Here is a tiny trained network, its code and every weight. The questions are about switching its units off for an input and a target symbol, where a switched-off unit gives its printed mean instead of its output.

import numpy as np


def w(rows, s, z=0):
    codes = np.array(rows[::2]) - 128.0
    scale = np.full(codes.shape[1], s)
    scale[-1] = z or s
    return codes * scale


def norm(h):
    return h / np.sqrt((h * h).mean(-1, keepdims=True) + 1e-5)


def f(y):
    return y / 2 * (1 + np.tanh(0.7978845608 * (y + 0.044715 * y**3)))


def softmax(a):
    e = np.exp(a - a.max(-1, keepdims=True))
    return e / e.sum(-1, keepdims=True)


def log_softmax(a):
    a = a - a.max(-1, keepdims=True)
    return a - np.log(np.exp(a).sum(-1, keepdims=True))


def net(x, mask):
    ids = ['αβδεζηθλμξπστφψω'.index(c) for c in x.split()]
    T = len(ids)
    res = E[ids] + P[:T]
    r = norm(res)
    for j in range(2):
        rows = slice(4 * j, 4 * j + 4)
        q, k, v = (r @ M[0][rows].T for M in (Q, K, V))
        z = softmax(np.where(np.tri(T) > 0, q @ k.T / 4**0.5, -1e9)) @ v
        o = O[0][rows]
        res = res + np.where(mask[j], z, o[:, -1]) @ o[:, :-1]
    y = f(norm(res) @ A[0][:, :-1].T + A[0][:, -1])
    res = res + np.where(mask[2:14], y, B[0][:, -1]) @ B[0][:, :-1]
    return log_softmax(norm(res)[-1] @ U[:, :-1].T + U[:, -1])


Q, K, V, O, A, B = {}, {}, {}, {}, {}, {}
E = w([
[116,94,164,101,143],'α',
[124,60,176,144,214],'β',
[101,109,140,112,163],'δ',
[170,124,146,88,171],'ε',
[110,96,143,140,198],'ζ',
[104,137,220,134,163],'η',
[26,134,175,107,186],'θ',
[152,86,166,81,160],'λ',
[145,77,156,129,5],'μ',
[139,123,145,80,147],'ξ',
[153,61,138,96,176],'π',
[123,138,177,99,131],'σ',
[114,132,167,138,162],'τ',
[122,142,182,129,187],'φ',
[114,125,157,56,152],'ψ',
[155,106,182,102,155],'ω',
],0.017)
P = w([
[128,190,2,174,10],'0',
[100,46,191,144,192],'1',
[107,73,175,112,157],'2',
[87,83,179,125,166],'3',
[92,86,184,115,174],'4',
[74,95,184,120,176],'5',
[98,106,175,91,181],'6',
[74,100,183,130,204],'7',
[65,118,179,108,173],'8',
[19,145,169,112,183],'9',
[31,127,181,109,185],'10',
[45,152,178,103,192],'11',
[7,139,141,104,169],'12',
],0.0051)
Q[0] = w([
[53,33,244,78,170],'head 0',
[188,203,66,181,96],'head 0',
[198,128,60,147,153],'head 0',
[111,183,64,171,152],'head 0',
[43,74,252,79,190],'head 1',
[98,39,198,14,188],'head 1',
[171,98,103,105,182],'head 1',
[101,169,163,63,174],'head 1',
],0.012)
K[0] = w([
[163,163,87,197,31],'head 0',
[116,168,207,60,188],'head 0',
[105,103,152,118,182],'head 0',
[122,156,107,131,198],'head 0',
[142,110,109,189,4],'head 1',
[149,135,72,156,70],'head 1',
[135,159,163,139,132],'head 1',
[108,164,71,201,92],'head 1',
],0.014)
V[0] = w([
[113,214,156,169,128],'head 0',
[72,90,53,160,142],'head 0',
[153,97,94,83,215],'head 0',
[249,136,63,157,23],'head 0',
[12,102,31,93,148],'head 1',
[76,16,135,66,58],'head 1',
[136,118,219,170,124],'head 1',
[70,178,124,109,69],'head 1',
],0.012)
O[0] = w([
[115,113,110,154,156,65],'head 0',
[210,140,138,197,70,127],'head 0',
[98,121,200,186,111,164],'head 0',
[179,247,139,113,184,59],'head 0',
[202,93,97,163,37,239],'head 1',
[175,157,127,52,47,254],'head 1',
[43,79,143,50,119,71],'head 1',
[80,125,57,141,81,176],'head 1',
],0.015,0.0047)
A[0] = w([
[186,105,122,103,114,254],'neuron 0',
[173,142,63,54,126,122],'neuron 1',
[146,207,190,102,123,206],'neuron 2',
[60,122,70,76,188,109],'neuron 3',
[8,132,92,99,180,126],'neuron 4',
[86,166,72,194,129,248],'neuron 5',
[198,207,110,77,172,197],'neuron 6',
[183,91,185,154,56,177],'neuron 7',
[108,55,159,115,123,223],'neuron 8',
[150,115,162,132,100,184],'neuron 9',
[172,106,169,141,47,172],'neuron 10',
[144,231,145,130,105,206],'neuron 11',
],0.014,0.0039)
B[0] = w([
[43,112,144,101,158,195],'neuron 0',
[90,113,183,159,133,164],'neuron 1',
[151,63,68,84,71,248],'neuron 2',
[206,216,135,164,112,175],'neuron 3',
[245,151,40,123,105,185],'neuron 4',
[211,63,169,128,164,159],'neuron 5',
[72,63,217,168,111,254],'neuron 6',
[58,225,98,152,184,241],'neuron 7',
[81,125,163,94,67,190],'neuron 8',
[59,185,82,128,179,171],'neuron 9',
[103,179,114,102,171,233],'neuron 10',
[181,25,93,145,119,227],'neuron 11',
],0.011,0.0099)
U = w([
[137,45,229,56,86,126],'α',
[141,125,128,57,109,142],'β',
[97,181,138,36,214,143],'δ',
[148,170,79,69,44,117],'ε',
[78,170,166,247,123,129],'ζ',
[224,6,175,192,90,42],'η',
[191,184,42,100,154,103],'θ',
[55,27,87,152,37,95],'λ',
[76,60,18,44,187,1],'μ',
[94,39,93,161,210,123],'ξ',
[54,223,57,132,110,119],'π',
[192,158,85,199,50,109],'σ',
[153,97,217,178,231,150],'τ',
[200,80,48,155,173,167],'φ',
[15,135,209,131,138,119],'ψ',
[194,200,212,158,78,146],'ω',
],0.016,0.0059)

Each question gives the input, a string of symbols that net reads in full, and the target symbol t.
The units are the heads (4 rows each of Q, K, V and O) and the neurons (one row each of A and B). Each row of codes is followed by its name. A weight is (code - 128) times the scale printed after its matrix; where a second scale follows, it is the last column's (O, A, B and U).
mask holds one flag per unit, heads first, then neurons. A switched-off unit (its flag False) gives its mean, the last column of its rows in O or B, instead of its output. The means were averaged over made-up inputs and are rounded, as every weight is.
A unit's drop is (log p(t) with every unit on - log p(t) with that unit switched off) / (log p(t) with every unit on - log p(t) with every unit switched off).
The circuit of an input: a set's keep is (log p(t) with only the set's units on - log p(t) with every unit switched off) / (log p(t) with every unit on - log p(t) with every unit switched off). Starting from the 12 units with the biggest drops (on a tie, the unit counted first), units are removed one at a time, each time the one whose removal leaves the highest keep (on an exact tie, the one counted first), for as long as the keep stays at least 0.8.
units of the circuit, in order: the units of the circuit, biggest drop first
top k neurons: the k neurons with the biggest drops, biggest first
heads that matter: for each layer, one digit per head in row order, 1 if its drop is at least 0.15 and else 0, layers parted by /
drop of u: that unit's drop, to one decimal
input ε θ ε ψ, target τ: units of the circuit, in order : head 1
input η τ λ η λ λ ε ξ θ λ, target μ: units of the circuit, in order : head 1; neuron 4
input θ μ β π, target α: units of the circuit, in order : neuron 6; neuron 7; head 0
input ε δ ω τ, target τ: heads that matter : 01
input τ ξ θ ω θ ζ, target φ: heads that matter : 01
input α ξ ω θ θ ε, target ε: heads that matter : 01
input ξ θ λ θ θ θ σ λ, target η: heads that matter : 11
input ξ ε ω β ε π λ ζ θ θ λ, target η: units of the circuit, in order : head 0; head 1; neuron 6; neuron 11
input ξ ζ η θ θ, target η: heads that matter : 10
input π θ θ α, target ω: heads that matter : 11
input σ ε ω, target θ: units of the circuit, in order : head 0; neuron 3
input ξ ω λ ω λ λ ξ α λ λ θ, target η: heads that matter : 10
input σ ε ξ ω θ ξ, target θ: top 2 neurons : neuron 4; neuron 3
input ω ψ σ δ ψ ω ξ, target δ: heads that matter : 01
input ε α α λ β λ π, target τ: heads that matter : 01
input ξ θ ω ψ ω λ θ β α, target η: heads that matter : 11
input λ μ φ θ θ τ η ε τ θ α, target α: top 4 neurons : neuron 6; neuron 7; neuron 1; neuron 10
input λ η β, target α: top neuron : neuron 2
input λ θ η ε θ λ θ θ θ θ μ, target α: drop of neuron 7 : 0.1
input ψ ω φ λ ε θ ω θ θ, target π: drop of head 1 : 0.6
input λ ψ ζ δ, target α: drop of head 1 : 0.3
input λ τ θ θ ζ β θ ε, target α: top neuron : neuron 2
